[128 = 0]

[154 114 150 128 136 145 168 112 131 137 120 125 136 125 120  79 128  51
 110 137 102 116 136 114 104 138 144 136  93 120 164 132 105 146]	X
[137 112 129 119 180  65  86 126 156 112 153 106 109 126 126 140 128  60
 187 115  53 138 107  90 110 100 111 131 211 131 125 148  50 142]	F
[127  92 150 119 183  85 111 104 127 126 139 138 138 119 133 107 120  55
 114 116 107 139  88 165 131 110 126 157 164 116 156 135  91 165]	Y
[130  92 109 127 183  51 189 128 134 150 138 101 191 123 131 160 174 101
 120 100 105 135  64  58 137 116 124 150 148 124 174 176  78 133]	Y
[149 114 151 136 168 136 168 110 118 137 127 139 137 115 139  59 127  64
  98 132 149 117 143 142 111 137 141 144 123 109 167 126 104 146]	X
[ 99 102 106 129 172 100 200 147  98 155 139 108 189 132 142 167 128 161
 117 100  97 129 123  71 153 128 102 133 163 128 156 152  80 130]	Y
[146 103 147 133 163 106 128 108 133 121 115 140 138 115 126  88 129  66
 106 133 185 112 113 127 112 122 167 122 119 127 148 130 119 140]	X
[147 103 138 139 178 131 149 103 141 125 120 147 130 126 122  56 126  45
 134 140 125 107 128 134 101 129 164 140 129 127 148 122 113 141]	X
[109 109 111 148 158  88 194 147 105 162 137 112 194 114 130 153 141 158
 105 130 134 140  90  78 151 132 117 137 122 121 175 157 111 136]	Y
[119  99 130 122 185  74 149 127 119 146 146 126 146 123 131 157 123 104
 113 112  93 155  98 143 154 116  92 161 167 139 169 165  79 159]	F
[123 104 122 131 192  87 163 126 129 138 145 118 166 126 145 152 128 117
 130 104  99 127 127  94 148 118  94 149 195 127 145 145  73 133]	Y
[149 115 150 139 125 138 141 116 137 142 122 139 125 115 121 105 120  56
 107 122 147 129 113 168 132 148 123 146  91 121 169 131 132 160]	X
[158  88 154 126 179 100 157 101 146 114 130 128 129 135 127  64 124  30
 109 136 115 108 112 133 102 139 149 147 131 115 166 129  84 138]	X
[134 106 135 119 192 103 155 117 114 128 166 126 132 125 118 137 114  71
 137  93  95 147 103 146 159 131  58 157 181 134 157 148  64 163]	Y
[144  98 152 129 131 132 152 109 128 131 121 148 136 118 116  86 127  51
 101 132 149 126 119 149 108 146 152 137  97 121 163 107 134 140]	X
[114 117 145 123 160  80  89 125 134 163 147 125 147  91 121 149 127 120
 120 116 131 140 106  91 117  89 123 126 124 132 151 167  88 167]	Y
[102 102 138 123 184  71 102 137 112 136 151 136 138 125 143 175 119 137
 135 104  94 163 112 206 158 103  86 168 200 133 142 146  92 152]	F
[153  96 111 150 181  97 167 120 130  86 106 133 137 144 145  48 141  82
 117 143 120  94 131 121  81 137 203 136 164 120 135 111 121 106]	V
[170  85 148 129 166 140 174  99 149 124 116 130 133 143 138  66 116   9
 103 114 120 120 113 170 117 149 152 160 120 124 170 128 104 155]	X
[126 110 130 110 157  90 136 137 142 147 136 106 134 108 122 165 126  77
 123 103 100 135  87 120 159 123  90 140 134 128 163 161  79 147]	Y
[117  87  96 126 180  75 192 123 105 129 134 111 167 138 138 145 141 136
 119 107 108 128 106 105 151 132 122 151 179 123 148 144  96 111]	Y
[160  81 160 135 140 123 142 101 151 138 130 132 122 136 114  67 123  27
 110 140 156 102 106 131 100 141 159 131  80 122 169 130 130 153]	X
[148 101 155 123 157 110 142 105 151 120 113 130 131 137 116  82 126  21
 112 130 118 108 115 131  99 133 184 131 117 117 153 125 111 153]	X
[115  85 109 126 190  61 159  73 117 125 147 121 180 130 122 147 141 122
 106 113  94 131  95 126 143 107 133 153 180 131 156 145  87 141]	Y
[112 118 135 115 155 134 161 136 125 150 146 112 142 132 130 157 103  93
 133 102  77 145 113 130 166 130  57 156 159 135 161 151  72 153]	Y
[160  76 151 132 183 110 167  92 125 130 112 141 140 116 123  50 126  16
  81 135 151 116 119 151  94 145 164 150 109 105 181 131 117 156]	X
[125 102 153 119 156  99 136 124 134 191 140 123 153 111 115 139 133  88
 117 129  61 135 113  88 129 122 109 121 101  21 173 157  92 172]	Y
[160  95 134 136 153 127 177 115 131 123  59 133 140 126 122  80 125  41
  91 141 158 108 101 167 113 144 172 154  97 120 176 130 130 146]	X
[103  99 118 115 172  71 128 123 117 117 146 121 163 133 147 153 132 122
 128 107  74 127 101 117 133 118 138 143 185 132 142 138  83 131]	Y
[132 105 129 136 176 106 147 117 115 102 117 139 188 145 149  74 150 107
 104 133 109  95 124  86  78 122 205 119 160 128 137 107 104 114]	V
[152 108 151 134 172 138 142  98 141 120 113 132 125 132 115  79 125  33
 122 135 127 112 137 125  97 133 163 139 112 119 149 113 117 137]	X
[130 108 141  77 153  83 111 122 142 113 149 116 120 134 116 152 131  61
 134 111  69 133 103 128 143 116 105 135 174 129 149 141  81 150]	F
[155  81 107 149 211  57 181  94 138 106 118 123 165 133 141  75 156  88
 123 129 140  69  99  95  97 133 217 143 177 120 155 122 112 108]	V
[143 108 102 123 189  61 180 132 146 130 157  90 131 130 119 152 120  87
 162 107  79 125 103  60 146 121  96 147 199 146 150 153  55 146]	F
[113 102 147 112 177  80 127 133 131 142 144 116 175 122 128 141 133  59
 127 107  70 146 113  66  99 111 138 116 160 137 166 161  64 173]	Y
[165 111 157 123 122 133 139 100 167 122 124 125 103 129 102  93 114   4
 128 135 122 122 109 156 108 154 165 137  85 134 173 125 120 141]	X
[156 107 156 137 161 124 159 105 141 132 115 134 137 126 130  63 119  28
 102 136 145 103 125 147 103 138 169 142 109 116 162 134 108 154]	X
[135 101 152 123 184 101 134 104 123 132 145 129 135 128 140 118 128  77
 133 116  93 132 135 146 126 115 109 156 184 135 133 143  93 140]	F
[142  83 154 123 166  65 120 102 139 155 135 130 142 115 121 126 120  63
  89 111 137 149  82 205 176 123 120 173 135 120 175 155 108 165]	F
[162 101 154 134 145 131 143 101 151 112 127 133 124 121 117  57 121  23
 118 136 135 107 126 147  99 142 167 136 110  69 150 120 118 141]	X
[143  99 112 140 176 108 191 119 124 113 126 117 168 148 141  80 133  65
 105 126  78 100 130 100 109 135 158 147 167 136 161 118  72 125]	V
[117  90 131 123 212  47 125 117 117 124 149 139 157 123 170 142 139  95
 124 135 114 134 102 118 129 101 124 154 202 121 148 149  68 145]	F
[140  87 110 134 170  97 136 111 134  96 121 124 154 138 138  89 136  85
 112 139 111 120 124 147  97 115 180 144 168 130 132 122 108 132]	V
[146 105 159 129 157 134 143 107 140 128 110 136 127 114 120  75 132  30
 114 137 124 115 124 156 101 146 158 113 111 120 154 114 103 149]	X
[135  89 109 156 203 102 166 115 109 117 124 143 182 144 146  62 145  93
 113 131 104 102 138 108  94 134 184 145 184 125 131 115  88 123]	V
[109 106 114 113 173  77 160 143 119 143 149 107 159 127 133 174 127 142
 129 100  85 156  98 110 165 118  94 150 179 131 143 157  82 134]	Y
[154  97 158 127 151 141 132  99 153 121 119 132 103 131 119  62 128  31
 111 148 122 120 116 143  95 145 167 136 109 101 156 120 111 151]	X
[147  81 127 133 215  17 127 104 136 139 146 117 147 108 137 125 139  85
 123 115 139 133  84 124 122 100 141 148 180 124 161 160  96 165]	Y
[156 103 136 136 152 147 171 102 119 120 115 142 140 121 123  66 128  64
  95 136 147 115 129 147 112 146 157 144 115 111 152 118 115 133]	X

[103 102  67 132 214 109 107 131 127 136 115  54 156  85 132 112  88 123
 171 122  94  91 114 121 128 101  79 137 143  94 122 141 141 112]	(57)
[ 94 124 104 170 154 122 144 167 174 104 168 126 107 126 158 133 146 143
 134 159 112 115 150 134 129 124 130 116 168 103  83 102 129 119]	(65)
[125 158 120 113 153 229 108 189  75 136 170  39 148 127 177 132 145 193
 134 127 143  94 116 163 153  53  85 184 110 157 153 124 139 139]	(65)
[108 109 186 112 156 111 116 114 146 101 109  90 124 122 104  98 176 120
 149 113 173 114 153 134 171 172 116 118 179  89  27 109 130 121]	(57)
[116 108  86 134 136 157 127 152 102 167 163  68 115 136 151 126 141 107
 144 140  92  92 148 149  86 122 107 192  87 111 103 136 123 158]	(65)
[ 86 154  81 123 114 135 119 143 129 160 112 117 122 102 164 118 102 169
 135 148 108  95 141 171  85  99 117 175 110 138 147 131 127 217]	(65)
[ 98 167  64 106  60 142 107 162 136 145 138  70 113 110 183 126 120 209
 108 124  74  81 146 127  61 116  85 223  95 150 143 119 137 201]	(65)
[146 162  82 104 153 138 110 160 133 163 194 102 135 120 138 129 135 112
 154 143 100  93 143 163 127 107 105 194 131 124 129 183 137 151]	(65)
